Here is a tiny trained network, its code and every weight. The questions are about switching its units off for an input and a class, where a switched-off unit gives its printed mean instead of its output.

import numpy as np


def w(rows, s, z=0):
    codes = np.array(rows[::2]) - 128.0
    scale = np.full(codes.shape[1], s)
    scale[-1] = z or s
    return codes * scale


def f(y):
    return np.maximum(y, 0)


def log_softmax(a):
    a = a - a.max(-1, keepdims=True)
    return a - np.log(np.exp(a).sum(-1, keepdims=True))


def net(x, mask):
    res = np.array(x, float).reshape(1, 7) / 4 @ E
    y = f(res @ A[0][:, :-1].T + A[0][:, -1])
    res = res + np.where(mask, y, B[0][:, -1]) @ B[0][:, :-1]
    return log_softmax(res[-1] @ U[:, :-1].T + U[:, -1])


A, B = {}, {}
E = w([
[75,95,120,19,134,115,44,118,12,114],'x0',
[62,83,156,84,143,136,168,135,190,95],'x1',
[108,122,9,144,128,101,137,67,45,170],'x2',
[217,56,52,36,214,129,149,253,130,200],'x3',
[176,203,23,125,95,109,50,48,191,143],'x4',
[62,30,116,107,222,115,41,139,78,184],'x5',
[121,106,128,138,128,135,121,208,78,114],'x6',
],0.0051)
A[0] = w([
[167,115,131,141,153,134,150,172,124,150,73],'neuron 1',
[154,138,54,142,141,123,86,65,107,159,103],'neuron 2',
[129,126,137,101,130,123,142,121,142,122,54],'neuron 3',
[132,135,130,115,121,137,123,132,147,103,94],'neuron 4',
[98,129,88,144,109,143,123,155,131,135,80],'neuron 5',
[122,119,127,123,129,124,125,129,122,126,87],'neuron 6',
[165,90,98,61,157,131,124,230,109,139,166],'neuron 7',
[177,116,197,138,168,129,173,120,158,160,158],'neuron 8',
[81,109,130,83,136,136,144,122,89,125,80],'neuron 9',
[103,93,138,127,169,128,99,152,173,132,96],'neuron 10',
[133,124,119,138,124,127,124,107,115,116,24],'neuron 11',
[78,96,150,36,142,127,150,106,121,122,119],'neuron 12',
[106,140,123,143,105,130,112,119,120,109,95],'neuron 13',
[133,141,99,142,107,125,141,156,145,111,106],'neuron 14',
[143,136,85,119,128,126,108,80,125,145,104],'neuron 15',
[142,102,129,105,153,125,146,159,129,134,173],'neuron 16',
[136,108,111,103,147,126,123,187,109,137,130],'neuron 17',
[160,113,71,179,149,125,223,148,134,158,157],'neuron 18',
[140,116,123,88,144,128,136,162,121,136,135],'neuron 19',
[148,143,106,110,120,130,105,91,157,131,69],'neuron 20',
[167,150,118,115,117,131,124,139,187,119,76],'neuron 21',
[93,101,147,130,133,134,112,163,202,129,154],'neuron 22',
[109,119,208,151,118,127,124,152,105,118,96],'neuron 23',
[144,127,120,125,119,126,140,103,145,118,105],'neuron 24',
[97,98,162,71,150,126,138,116,136,131,217],'neuron 25',
[174,149,175,92,115,132,154,136,248,117,171],'neuron 26',
[135,145,126,130,138,125,113,92,127,138,56],'neuron 27',
[96,128,129,104,125,124,63,117,125,115,27],'neuron 28',
[130,125,126,131,127,122,115,136,126,122,88],'neuron 29',
[134,139,169,139,114,130,137,145,96,123,85],'neuron 30',
[120,139,115,136,112,125,128,108,117,116,3],'neuron 31',
[101,106,136,128,149,126,105,150,181,132,114],'neuron 32',
],0.017,0.0027)
B[0] = w([
[118,121,116,120,126,127,107,183,117,187,176],'neuron 1',
[117,111,106,140,151,137,19,85,30,117,228],'neuron 2',
[120,132,152,141,136,126,96,117,118,124,136],'neuron 3',
[117,144,153,157,133,135,128,114,125,157,146],'neuron 4',
[149,164,101,120,140,119,148,124,124,88,141],'neuron 5',
[122,140,119,117,120,118,128,119,130,131,135],'neuron 6',
[151,186,81,83,84,124,33,212,58,165,251],'neuron 7',
[118,79,199,133,175,136,122,196,102,143,191],'neuron 8',
[156,173,51,118,83,132,174,127,111,115,174],'neuron 9',
[110,79,117,122,162,141,100,165,180,141,168],'neuron 10',
[128,134,126,104,123,129,113,135,119,121,141],'neuron 11',
[112,101,36,144,139,121,117,75,88,107,186],'neuron 12',
[143,163,113,108,111,132,166,162,93,139,165],'neuron 13',
[125,168,87,97,129,130,171,154,161,114,159],'neuron 14',
[119,112,96,144,149,122,57,123,96,106,189],'neuron 15',
[141,131,125,135,135,127,75,176,116,154,181],'neuron 16',
[129,155,128,120,133,136,91,158,71,164,192],'neuron 17',
[126,66,69,134,101,126,187,77,229,143,215],'neuron 18',
[119,155,110,114,112,128,75,160,104,126,177],'neuron 19',
[122,115,78,127,136,128,83,125,154,163,178],'neuron 20',
[112,142,98,139,78,118,143,93,173,154,187],'neuron 21',
[146,109,159,106,196,120,129,178,174,92,177],'neuron 22',
[125,105,190,142,137,125,183,120,49,79,178],'neuron 23',
[156,148,99,128,133,129,110,126,146,130,158],'neuron 24',
[129,92,65,129,167,125,121,105,116,66,180],'neuron 25',
[134,251,228,122,120,128,98,60,199,115,246],'neuron 26',
[131,110,124,95,125,111,103,127,137,153,157],'neuron 27',
[141,102,59,127,149,137,169,194,158,123,168],'neuron 28',
[131,128,132,112,126,127,132,129,132,115,131],'neuron 29',
[116,144,144,133,132,124,148,132,69,99,155],'neuron 30',
[134,142,103,103,108,126,122,159,120,129,151],'neuron 31',
[131,91,147,101,163,133,107,148,175,103,160],'neuron 32',
],0.025,0.012)
U = w([
[120,181,254,154,144,136,195,123,63,55,177],'0',
[150,141,79,68,127,134,50,211,23,180,136],'1',
[132,164,90,127,120,118,61,25,171,150,102],'2',
[99,2,164,219,137,151,162,125,76,214,4],'3',
[166,208,187,119,45,133,167,129,230,204,60],'4',
[118,23,163,112,215,156,152,200,201,106,183],'5',
[118,36,32,174,98,126,232,74,95,90,144],'6',
],0.0043,0.0027)

Each question gives the input, the list of numbers given to net, and the class t.
The units are the neurons (one row each of A and B). Each row of codes is followed by its name. A weight is (code - 128) times the scale printed after its matrix; where a second scale follows, it is the last column's (A, B and U).
mask holds one flag per neuron, in row order. A switched-off neuron (its flag False) gives its mean, the last column of its row in B, instead of its output. The means were averaged over made-up inputs and are rounded, as every weight is.
A unit's drop is (log p(t) with every unit on - log p(t) with that unit switched off) / (log p(t) with every unit on - log p(t) with every unit switched off).
The circuit of an input: a set's keep is (log p(t) with only the set's units on - log p(t) with every unit switched off) / (log p(t) with every unit on - log p(t) with every unit switched off). Starting from the 12 units with the biggest drops (on a tie, the unit counted first), units are removed one at a time, each time the one whose removal leaves the highest keep (on an exact tie, the one counted first), for as long as the keep stays at least 0.8.
circuit, biggest first: the units of the circuit, biggest drop first
most important unit: the unit with the biggest drop
k most important neurons: the k neurons with the biggest drops, biggest first
drop of u: that unit's drop, to one decimal
input [-4,6,-4,-2,-2,-7,-2], class 4: circuit, biggest first	(neuron 26)
input [3,5,7,-7,-1,-2,1], class 6: circuit, biggest first	(neuron 7; neuron 26)
input [-3,-5,4,-5,-6,-3,-7], class 6: circuit, biggest first	(neuron 26; neuron 7)
input [-8,-4,-4,0,4,4,-6], class 4: circuit, biggest first	(neuron 26; neuron 12)
input [-8,3,6,-7,3,5,7], class 2: 3 most important neurons	(neuron 7; neuron 23; neuron 8)
input [-8,6,-5,-7,0,5,4], class 0: circuit, biggest first	(neuron 26; neuron 23)
input [4,2,-1,5,2,-8,-5], class 4: circuit, biggest first	(neuron 2; neuron 26)
input [-4,4,0,0,8,-8,-7], class 2: 3 most important neurons	(neuron 20; neuron 15; neuron 2)
input [-1,5,-5,7,4,0,-5], class 4: 4 most important neurons	(neuron 26; neuron 2; neuron 21; neuron 15)
input [-2,-2,7,-5,-1,-3,-4], class 2: 3 most important neurons	(neuron 7; neuron 8; neuron 17)
input [-3,4,1,-7,0,2,-3], class 0: 2 most important neurons	(neuron 7; neuron 18)
input [-7,4,5,8,5,-7,-7], class 2: 3 most important neurons	(neuron 2; neuron 15; neuron 20)
input [-8,-4,2,-8,-3,-1,6], class 6: 2 most important neurons	(neuron 26; neuron 18)
input [6,2,-7,-4,-4,3,-6], class 6: most important unit	neuron 12
input [4,0,-7,-2,-6,8,-7], class 6: 3 most important neurons	(neuron 12; neuron 9; neuron 25)
input [-8,6,-2,-3,-4,2,-1], class 5: drop of neuron 22	0.1
input [-3,6,5,-5,-5,-2,5], class 6: drop of neuron 26	0.4
input [-4,1,-6,2,-5,6,-5], class 5: drop of neuron 22	0.1
